Each row has two labels, one from each of two sets.
[-11.5  -2.4  40.4  79.8  12.1   3.9  -8.1 -29.6  -2.2  -7.3  -0.7  17.7
  13.6  12.4 -27.7 -11.1  17.0 -37.7 -11.5 -24.5   9.7 -13.9   5.0   7.2
  -3.1  -5.4 -17.9  19.0  46.3   4.5  -9.7  -6.0  18.6  12.6  19.2  20.9
   4.6 -13.9  19.4  -7.4 -10.6  25.0 -10.5  -5.9  -4.4  28.6   2.5  12.7
 -25.5   6.4   2.8   4.8  -8.2 -34.8 -32.5  12.2  -3.4  18.7   0.3 -46.1
   8.9  17.4  -1.0 -14.9 -29.2] | [14] + R
[  6.2   3.6  -8.0   3.4  -0.3  17.8  21.7 -28.3   5.0   9.7   7.0   3.0
  16.5  -5.7 -20.3   5.1 -25.4 -12.3  13.6  -6.7  10.4  11.5   6.6  -0.1
  -9.9 -11.4   5.9  12.7  13.9  12.1   1.1  -4.4   3.3  14.4  26.9   9.6
 -12.3   8.5  14.9 -21.4 -11.9 -41.2  16.5 -13.2   8.3  18.2   0.6 -12.1
   5.4 -18.7  -6.5  17.1   3.8 -10.0 -14.7   7.7 -42.6  24.5   1.9 -16.9
  11.3   0.5   6.9 -20.0 -19.1] | [3] + R
[ 22.0   4.7   0.3   5.9  -3.2  -5.6   4.0 -34.1  -7.0  -1.1   1.2  -8.6
  17.8   6.8 -16.1   3.6  -6.1  10.2  21.2   5.5   1.5   9.8  10.1  -7.0
 -27.1  -3.5  -0.9   4.1  -5.6   4.4 -10.7   0.8   5.6  15.5  23.8   7.3
 -17.2  -2.8   5.0 -16.3   3.9 -16.8  23.1  -1.2  26.8  16.9  12.4  -6.5
  14.2 -44.1  -1.6  41.9   2.3 -16.8   5.6  16.3  -5.5  12.7 -11.8 -40.3
  17.3  -5.8  16.8  -2.1 -18.3] | [9] + R
[  7.6 -12.3  -2.7 -31.4   1.5 -11.5  -4.5  -1.9   0.8  -3.3  -3.9  -7.8
 -18.2   7.9  26.0   1.7  19.2  -1.9  11.4  14.5  -2.9  11.3 -20.8   6.8
   3.1  13.3   2.4   4.4 -11.1   5.3  -1.2   9.2  12.2   1.6  38.4  13.1
   2.4   5.2  -2.5  -5.4  -8.4   6.6  10.3 -12.1  -6.1   3.4   9.8  18.2
   7.6 -13.5  -5.6  16.6  12.5 -16.1 -20.0  -7.8   3.9  10.8  -6.3 -21.5
 -13.7   1.5 -11.4 -11.0  -0.1] | [8] + E
[  9.4   0.8   8.4  11.2  -0.5  11.4  -4.4 -27.7   3.3 -19.5   7.2   0.0
  -2.6   2.1  -2.5  -8.4   7.5 -27.9  15.3  -2.8   0.4  14.2  -3.9  12.1
  -0.1  -2.8   2.7  21.7  22.2   9.7  -0.5   6.9  19.9  16.3  55.9  16.9
  -4.2  -4.7  13.4   1.5  -5.5  -4.6  11.5   0.3  13.0   3.0  -1.0  13.2
   3.8 -17.7  -5.3  29.5   4.9 -33.6 -32.4   3.5 -13.0  17.4  -4.1 -27.0
   7.6  10.3   0.7 -17.1 -31.0] | [14] + E
[ 22.3   6.7 -19.2 -33.7  -5.5  34.8  25.2  -8.0  -7.7   7.2  -3.4 -14.6
 -21.2  -5.8  20.4  -0.7 -15.4   4.4   2.9  33.7 -38.1  10.0   5.4  -5.3
 -34.2  -7.7   5.7  -7.3  -9.7   1.3  -3.1 -10.0  -3.6  14.0  15.3  21.1
  -8.8   9.9  -7.2 -34.7  -1.1 -14.8  32.4  -5.7 -16.1   5.9   0.8  -0.2
  -8.6 -25.1  -7.4  31.1   2.6  24.7  -2.7   2.8  -5.8   2.8  -1.6 -34.6
   3.3 -30.7   9.3 -18.0 -30.4] | [8] + C
[  4.1  -7.6  15.9  36.0   8.8   7.9  -5.2 -27.0   5.9  -6.1   2.3   8.4
  -4.5  -0.6 -13.3  -0.2   1.9 -26.4  11.6 -31.3   9.6  -0.4  -0.2  16.7
   6.1  -3.4  -3.1  15.8  23.2   5.6  -1.0   9.1  12.8  21.2  46.4  21.9
  -6.0 -10.0  13.4  11.2  -4.8   4.2  14.7  -9.2  22.8  11.7   8.4  11.9
  -5.7 -12.4  -8.7  22.8  -3.9 -22.5 -24.5   8.1 -16.8  14.8  -4.8 -35.1
   0.0  19.6  -5.8 -13.1 -23.7] | [14] + E
[ 13.8   6.4  -2.0  10.9  -4.7  15.5  14.2 -27.1  -8.0   5.5  -1.1  -9.4
   4.3  -1.4 -11.0   2.6 -21.0   4.4   8.2  -1.6 -26.7  -1.8  24.1  -2.3
 -24.7  -6.5  -5.6  -6.5  -2.0   1.2  -9.6 -11.3 -10.3  14.0   9.9   9.8
  -7.5   1.4   1.5 -21.3  -1.8 -14.3  25.8 -11.0  13.2  25.8  10.7  -5.6
  -5.6 -24.4  -1.1  28.6  -1.5   3.5   9.9  12.4 -12.6  11.8  -3.1 -33.7
   9.6 -10.4  10.2  -8.0 -16.8] | [9] + C
[ -6.9 -15.1  -7.4 -45.1  -9.1  10.4   6.5 -16.1  -3.1  11.0   0.6 -10.4
 -31.0  -6.0  -2.1   5.0  16.3  -1.1  25.5  18.6  -9.1  14.6   5.5   3.0
 -24.7  -1.5   7.9 -14.4 -25.2  -3.9  -0.4   9.4  14.7  10.5  39.6   8.4
  -6.8  -2.6  -1.4  -7.2  -8.6  -3.2  36.4 -28.5  18.1  17.0  29.5  17.8
  -0.8 -34.2 -10.4  36.5  11.4   1.2 -18.6  -1.5   1.3  11.2 -15.6 -35.8
   0.3   3.1 -10.6 -13.9  -4.2] | [8] + E
[  9.3  -8.4  13.5  -2.1   1.1  -5.4 -12.3 -20.4  10.9 -12.9   2.9   2.3
  11.2   6.6  -4.3   3.0  -3.8  -9.2  25.0  -9.3  23.0  14.6  -8.7  13.2
   8.9   1.2   2.9  20.5  14.5  14.4   6.0  21.2  12.7  11.5  51.0   7.5
  -3.9   1.8   7.5   2.7  -0.6 -20.7  16.7   5.0  32.6  -3.2   5.8   4.8
  29.5 -24.7  -6.8  27.4   9.0 -34.7 -12.7   1.4 -18.9  16.5 -15.0 -22.5
   4.8  19.0  -1.2  -4.6  -8.7] | [3] + E
[ 19.9  -3.9 -17.0   4.3 -10.6  26.8  15.6 -22.1   6.7   1.8   4.5 -11.3
   4.2   7.0  -1.4  17.6 -35.3   8.9  19.2 -26.5 -23.9   6.3  12.8  19.2
 -11.1  -4.2   5.6  -5.2  10.0  -8.2  -4.4   8.1 -25.3  12.4  23.7   4.0
 -29.5   1.0  -0.3  -0.3  14.0 -12.2  38.5  -8.6  40.6  -5.8  -0.4  -8.3
   6.2 -29.0  -1.6  49.0   4.3   5.8  19.2   9.3  -3.6  -0.5  -0.3 -17.6
   7.8  -3.2  11.2   3.6 -27.7] | [9] + C
[ 20.1   5.7 -23.6 -50.0   5.0  -3.4   5.2 -19.9  -3.4 -14.8  -2.2 -28.7
  -1.3  19.8  44.2  15.8   9.7  23.6  15.4  52.3 -18.3  12.5  -8.3  -2.6
 -24.0  29.1  -7.2   0.6 -15.7  21.2  -5.5   2.8   4.8   1.3  56.4  17.8
   3.3  18.2 -10.2 -46.4  -4.8 -10.6  21.4  16.0 -26.7  20.1   6.7  14.7
  24.4 -44.9  -3.4  44.1  17.9 -26.7  -7.2  -4.2   2.3  26.8 -16.6 -38.8
  -0.5 -32.3  11.3 -14.9  -4.2] | [8] + R
[ 39.7   9.7 -17.7   3.1   4.6  24.2   3.2 -26.0   2.6 -14.9  -5.9 -12.9
   5.6  17.2  39.7  -0.8 -32.3  12.5   2.4  11.4 -42.1  -4.1   8.8  17.9
 -25.5  21.4  -5.8   6.9  16.4   8.9  -8.3  -0.9 -25.1   3.3  19.0  14.0
 -17.9   7.6  -5.1 -23.0  24.1   0.0  16.3  30.1  -0.7  -1.0 -15.7  -2.7
  13.1 -40.8   0.0  49.0  10.8  -4.0  20.7   8.7   8.3   2.8  -7.8 -34.6
   7.4 -31.9  16.3  -1.0 -33.3] | [2] + H
[  6.6  -4.8 -28.4 -26.0  -3.0  39.2  13.2  -8.1  -2.0 -15.2  -4.2 -17.7
 -11.6   5.6  29.4   4.7 -13.9  17.9   7.9  -1.7 -41.0   8.0  -1.4  11.3
 -21.4  10.9   1.9  -3.1   4.6   1.5  -7.0   5.9 -27.3  -5.2  38.9   9.6
 -23.1   9.4 -10.9 -13.4  15.5   6.6  33.8  -3.0 -10.2  15.7  -7.7  11.5
  -1.9 -30.3  -7.9  55.7  11.3   6.8   9.8  -1.8  14.0   6.9  -0.6 -12.7
  -5.7 -15.7   2.2  -1.6 -20.6] | [8] + C
